Below are the code and all the weights of a small trained network. Each question names an input and a class and asks about switching units off, where a switched-off unit gives its printed mean instead of its output.

import numpy as np


def w(rows, s, z=0):
    codes = np.array(rows[::2]) - 128.0
    scale = np.full(codes.shape[1], s)
    scale[-1] = z or s
    return codes * scale


def norm(h):
    return h / np.sqrt((h * h).mean(-1, keepdims=True) + 1e-5)


def f(y):
    return np.maximum(y, 0)


def log_softmax(a):
    a = a - a.max(-1, keepdims=True)
    return a - np.log(np.exp(a).sum(-1, keepdims=True))


def net(x, mask):
    res = np.array(x, float).reshape(1, 8) / 4 @ E
    u = 0
    for l in range(2):
        y = f(norm(res) @ A[l][:, :-1].T + A[l][:, -1])
        res = res + np.where(mask[u : u + 6], y, B[l][:, -1]) @ B[l][:, :-1]
        u += 6
    return log_softmax(norm(res)[-1] @ U[:, :-1].T + U[:, -1])


A, B = {}, {}
E = w([
[132,154,143,131,126],'x0',
[168,108,113,254,91],'x1',
[126,131,128,129,130],'x2',
[159,95,181,143,197],'x3',
[56,121,163,146,107],'x4',
[127,134,132,129,129],'x5',
[125,104,111,126,127],'x6',
[125,129,128,130,129],'x7',
],0.0077)
A[0] = w([
[210,171,110,127,182,82],'L0N0',
[95,142,103,95,152,82],'L0N1',
[21,57,167,149,136,205],'L0N2',
[207,44,214,126,254,6],'L0N3',
[172,148,32,98,100,153],'L0N4',
[76,210,193,162,125,61],'L0N5',
],0.0099,0.002)
B[0] = w([
[79,83,116,173,226,192],'L0N0',
[179,187,158,85,104,161],'L0N1',
[133,172,138,158,234,213],'L0N2',
[60,254,165,165,79,255],'L0N3',
[46,192,101,150,141,205],'L0N4',
[152,121,23,160,147,168],'L0N5',
],0.0068,0.0071)
A[1] = w([
[227,55,108,206,108,39],'L1N0',
[151,80,123,71,115,1],'L1N1',
[117,121,162,60,175,63],'L1N2',
[162,192,105,80,200,70],'L1N3',
[161,84,127,194,82,9],'L1N4',
[158,189,79,166,254,101],'L1N5',
],0.0094,0.0014)
B[1] = w([
[169,3,184,67,45,158],'L1N0',
[136,106,99,41,103,128],'L1N1',
[247,22,169,59,21,159],'L1N2',
[191,44,105,237,174,195],'L1N3',
[207,76,231,95,193,156],'L1N4',
[67,43,45,86,162,254],'L1N5',
],0.0059,0.0089)
U = w([
[91,119,109,138,183,88],'0',
[92,217,149,142,128,180],'1',
[247,123,205,93,129,215],'2',
[112,133,116,139,173,4],'3',
],0.012,0.0032)

Each question gives the input, the list of numbers given to net, and the class t.
The units are the neurons (one row each of A and B). Each row of codes is followed by its name. A weight is (code - 128) times the scale printed after its matrix; where a second scale follows, it is the last column's (A, B and U).
mask holds one flag per neuron, layer by layer. A switched-off neuron (its flag False) gives its mean, the last column of its row in B, instead of its output. The means were averaged over made-up inputs and are rounded, as every weight is.
A unit's drop is (log p(t) with every unit on - log p(t) with that unit switched off) / (log p(t) with every unit on - log p(t) with every unit switched off).
The circuit of an input: a set's keep is (log p(t) with only the set's units on - log p(t) with every unit switched off) / (log p(t) with every unit on - log p(t) with every unit switched off). Starting from all 12 units, units are removed one at a time, each time the one whose removal leaves the highest keep (on an exact tie, the one counted first), for as long as the keep stays at least 0.8.
circuit, biggest first: the units of the circuit, biggest drop first
top k neurons: the k neurons with the biggest drops, biggest first
top k neurons in layer l: the k neurons of layer l with the biggest drops, biggest first
drop when u is switched off: that unit's drop, to one decimal
input [6,7,2,0,-4,8,5,-4], class 2: circuit, biggest first : [L1N0; L0N3]
input [-1,-7,-1,-2,3,-4,-6,2], class 2: top 2 neurons : [L1N2; L0N3]
input [1,8,1,-5,1,5,-1,-7], class 2: top 3 neurons : [L0N3; L1N4; L1N0]
input [2,8,-5,-7,-1,1,3,6], class 2: top 2 neurons in layer 0 : [L0N3; L0N2]
input [-1,6,5,-1,-4,-5,-2,1], class 2: top 3 neurons in layer 0 : [L0N3; L0N2; L0N5]
input [1,-3,3,5,2,-1,-5,-3], class 1: top 2 neurons : [L0N3; L0N0]
input [8,-3,4,-4,-6,3,-5,2], class 0: circuit, biggest first : [L0N3; L1N5]
input [-2,-8,-8,2,-4,8,1,4], class 2: top neuron in layer 0 : [L0N2]
input [4,-8,6,0,6,-8,-6,-3], class 2: top 4 neurons in layer 0 : [L0N3; L0N4; L0N0; L0N1]
input [-1,-8,3,-3,-1,0,0,-8], class 2: top 2 neurons in layer 1 : [L1N2; L1N5]
input [-1,6,-5,0,4,-3,8,-4], class 2: top 2 neurons in layer 1 : [L1N0; L1N4]
input [-6,4,-7,8,5,-4,5,3], class 1: top 3 neurons in layer 0 : [L0N3; L0N0; L0N5]
input [-4,7,6,3,1,-6,-6,-5], class 2: top 2 neurons in layer 1 : [L1N0; L1N4]
input [-3,6,4,1,3,-6,0,-1], class 2: top 3 neurons in layer 0 : [L0N3; L0N4; L0N0]
input [1,3,-4,4,3,-3,3,3], class 1: drop when L0N5 is switched off : 0.1
input [4,-2,6,4,1,-6,-4,1], class 1: drop when L1N1 is switched off : 0.0
input [3,1,8,7,-2,6,5,7], class 1: drop when L0N3 is switched off : 1.2
input [-5,8,0,-3,1,-4,-8,2], class 2: drop when L1N0 is switched off : 0.1
